Each row has a name. Each question is about the rows just above it.

[ 0.81,  2.16, -6.51,  4.41,  2.05, -4.23,  1.12,  4.52,  0.56, -0.61,
  0.46,  5.54,  3.79,  3.34, -1.81, -1.12, -1.97, -5.08] : z_553
[ 2.34,  2.87, -7.44,  6.06,  0.98, -3.70, -6.39,  1.34,  2.70, -4.32,
  0.87,  4.56,  0.06, -0.02, -2.23, -1.37,  0.34, -1.97] : z_452
[ 1.10, -4.09, -4.58,  3.28,  4.01, -3.70, -0.91,  2.63,  1.28, -3.20,
 -0.75,  5.59,  1.12,  5.12, -1.24,  0.30, -2.51, -2.78] : z_908
[ 3.10,  0.28, -4.82,  3.58,  2.86, -2.91, -2.73, -0.37,  1.93, -4.50,
  0.41,  1.96, -0.34,  3.10, -0.98, -3.21,  0.74, -1.72] : z_939
[ 0.61, -0.80, -6.57,  6.30, -1.07, -0.41, -1.37,  1.09,  2.16, -5.85,
  0.22,  5.53,  1.56,  4.41, -1.05, -3.04,  1.03, -2.51] : z_211
[ 5.99, -1.34, -7.67,  7.09, -0.68, -1.05, -2.38,  4.32,  3.19,  0.23,
  1.60,  3.56,  2.22,  1.47,  2.26, -1.37,  0.34, -2.36] : z_460
[ 3.93,  0.38, -8.59,  4.13, -0.60, -4.22, -2.25,  0.41,  2.60, -4.26,
  2.45,  5.45, -1.03,  1.63, -4.19,  0.61,  1.47, -5.56] : z_924
[-2.91, -2.73,  0.28,  3.10, -4.82,  2.86,  3.58,  1.67,  1.99, -0.54,
 -3.53,  2.96, -3.02,  0.91, -0.43, -0.95, -0.55, -2.85] : z_125
[ 0.96,  1.95, -3.23,  5.45, -0.60, -2.58, -4.69,  3.34,  2.71, -0.98,
  3.76,  2.43, -2.02,  4.36,  1.05, -1.30, -1.47, -0.39] : z_527
Whose row is [ 2.34,  2.87, -7.44,  6.06,  0.98, -3.70, -6.39,  1.34,  2.70, -4.32,
  0.87,  4.56,  0.06, -0.02, -2.23, -1.37,  0.34, -1.97]?
z_452
The next entry after [ 3.10,  0.28, -4.82,  3.58,  2.86, -2.91, -2.73]:
[-0.37]
Give the next entry after [ 4.32,  3.19,  0.23,  1.60,  3.56,  2.22,  1.47,  2.26, -1.37].
[0.34]
The next entry after [ 2.86,  3.58,  1.67,  1.99, -0.54, -3.53,  2.96, -3.02,  0.91, -0.43,
 -0.95]:
[-0.55]
Give the next entry after [ 2.16, -5.85].
[0.22]
The next entry after [ 0.98, -3.70, -6.39]:
[1.34]

[-0.73, -2.94, -1.23,  4.86,  2.21]  z_908
[ 0.30, -6.26,  4.86, -1.23,  3.25]  z_211
[ 4.86, -6.26,  0.30, -1.23, -0.12]  z_452
Give the next entry after [ 4.86, -1.23].
[3.25]
The next entry after [-1.23,  4.86]:
[2.21]
The next entry after [ 0.30, -6.26,  4.86]:
[-1.23]
What is the next entry after [-0.73, -2.94, -1.23]?
[4.86]

[ 2.67, -2.29, -0.28, -0.68, -4.50, -0.57, -0.28, -0.78, -1.60, -2.21,
 -1.38, -2.18, -0.85, -1.07, -0.26,  1.04, -6.64,  0.72]  z_908
[-3.64,  1.41, -1.09, -0.90, -4.54,  3.95,  1.59, -4.87, -1.16, -0.30,
  0.84, -2.99, -3.59,  1.45, -0.02, -4.45,  2.05, -5.65]  z_939
[-0.87,  0.13,  0.75,  1.58, -1.32,  1.67, -0.49,  3.93, -0.77,  3.05,
 -0.86,  0.90, -1.55, -0.34,  0.25,  0.39,  1.16,  1.07]  z_527
[ 2.67, -2.29, -0.28, -0.68, -4.50, -0.57, -0.28, -0.78, -1.60, -0.55,
 -1.38, -0.66, -0.85, -1.07, -0.26,  1.04, -6.64,  0.72]  z_700
[-0.84, -0.86, -0.87, -2.48, -1.05, -1.68, -3.69,  2.12, -2.09,  4.63,
 -0.89, -1.89,  0.59,  1.72,  3.32,  1.22,  0.03,  0.93]  z_876
[ 1.06, -1.79,  3.46, -1.51,  2.48,  4.22, -4.90,  3.51,  3.47,  1.38,
 -3.49, -4.11,  1.90,  1.82,  2.96,  2.00,  0.41, -0.76]  z_924
[-1.51,  2.48, -1.79,  1.06,  3.46,  2.77,  0.05, -3.40,  2.75, -2.07,
 -1.97, -0.10, -4.55, -1.24,  0.43, -1.89, -2.67, -2.64]  z_460
Give the next entry after [-2.29, -0.28, -0.68, -4.50, -0.57, -0.28, -0.78, -1.60, -0.55, -1.38,
 -0.66, -0.85].
[-1.07]
What is the next entry after [-1.51,  2.48, -1.79,  1.06,  3.46]?
[2.77]

[ 4.98,  7.25,  7.62,  2.54, -1.25,  4.33,  5.36, -5.66,  6.56, -0.23,
  2.06,  2.24, -0.21,  1.45,  3.74,  0.34] : z_553
[ 4.98,  7.25,  7.62,  2.54, -1.25,  4.33,  5.36, -5.66,  6.56, -0.23,
  2.06,  2.24, -2.15,  1.45,  3.74,  0.34] : z_527
[ 7.62,  7.25,  2.54,  4.98, -1.25,  4.33,  5.36, -5.66,  6.56, -0.23,
  2.06,  2.24, -2.15,  1.45,  3.74, -2.03] : z_876
Whose row is [ 4.98,  7.25,  7.62,  2.54, -1.25,  4.33,  5.36, -5.66,  6.56, -0.23,
  2.06,  2.24, -0.21,  1.45,  3.74,  0.34]?
z_553
Whose row is [ 7.62,  7.25,  2.54,  4.98, -1.25,  4.33,  5.36, -5.66,  6.56, -0.23,
  2.06,  2.24, -2.15,  1.45,  3.74, -2.03]?
z_876

[-0.73, -3.91, -0.27, -3.49, -8.09, -2.42] -> z_460
[-0.75, -0.88, -1.30,  0.66, -8.48, -0.04] -> z_553
[-3.49, -1.67, -2.74,  1.74, -0.13,  1.24] -> z_125
[ 0.20,  1.35, -1.28,  1.94, -6.18,  1.31] -> z_924
What is the next entry after [-1.30,  0.66]?
[-8.48]
What is the next entry after [-3.49, -8.09]?
[-2.42]

[ 1.54,  2.32, -1.65, -0.67, -0.39,  6.63,  5.13, -8.32,  1.69,  8.17,
  2.47, -4.98, -6.78, -0.22] -> z_125
[ 1.67, -4.53,  7.03,  4.34, -2.29, -0.58, -6.97,  1.25,  2.00,  2.96,
 -2.11, -6.52, -3.43,  4.72] -> z_553
[ 1.83,  2.07, -0.37, -4.82, -4.05,  2.41, -5.92,  0.84,  5.32, -8.15,
 -3.07, -2.57,  7.26,  0.74] -> z_700
[ 5.32,  2.41,  1.83, -8.32, -0.39,  6.63,  5.13, -0.67, -4.05, -3.07,
 -0.37, -4.92, -6.75, -0.18] -> z_876
Give the next entry after [ 1.83,  2.07, -0.37, -4.82, -4.05,  2.41, -5.92,  0.84,  5.32, -8.15,
 -3.07].
[-2.57]
The next entry after [-0.67, -0.39,  6.63,  5.13, -8.32]:
[1.69]
The next entry after [-4.82, -4.05,  2.41, -5.92,  0.84,  5.32, -8.15]:
[-3.07]
What is the next entry after [ 5.32,  2.41,  1.83, -8.32, -0.39,  6.63,  5.13, -0.67, -4.05]?
[-3.07]
The next entry after [ 1.83,  2.07, -0.37]:
[-4.82]
The next entry after [ 1.25,  2.00,  2.96, -2.11, -6.52]:
[-3.43]
The next entry after [ 1.83, -8.32, -0.39]:
[6.63]

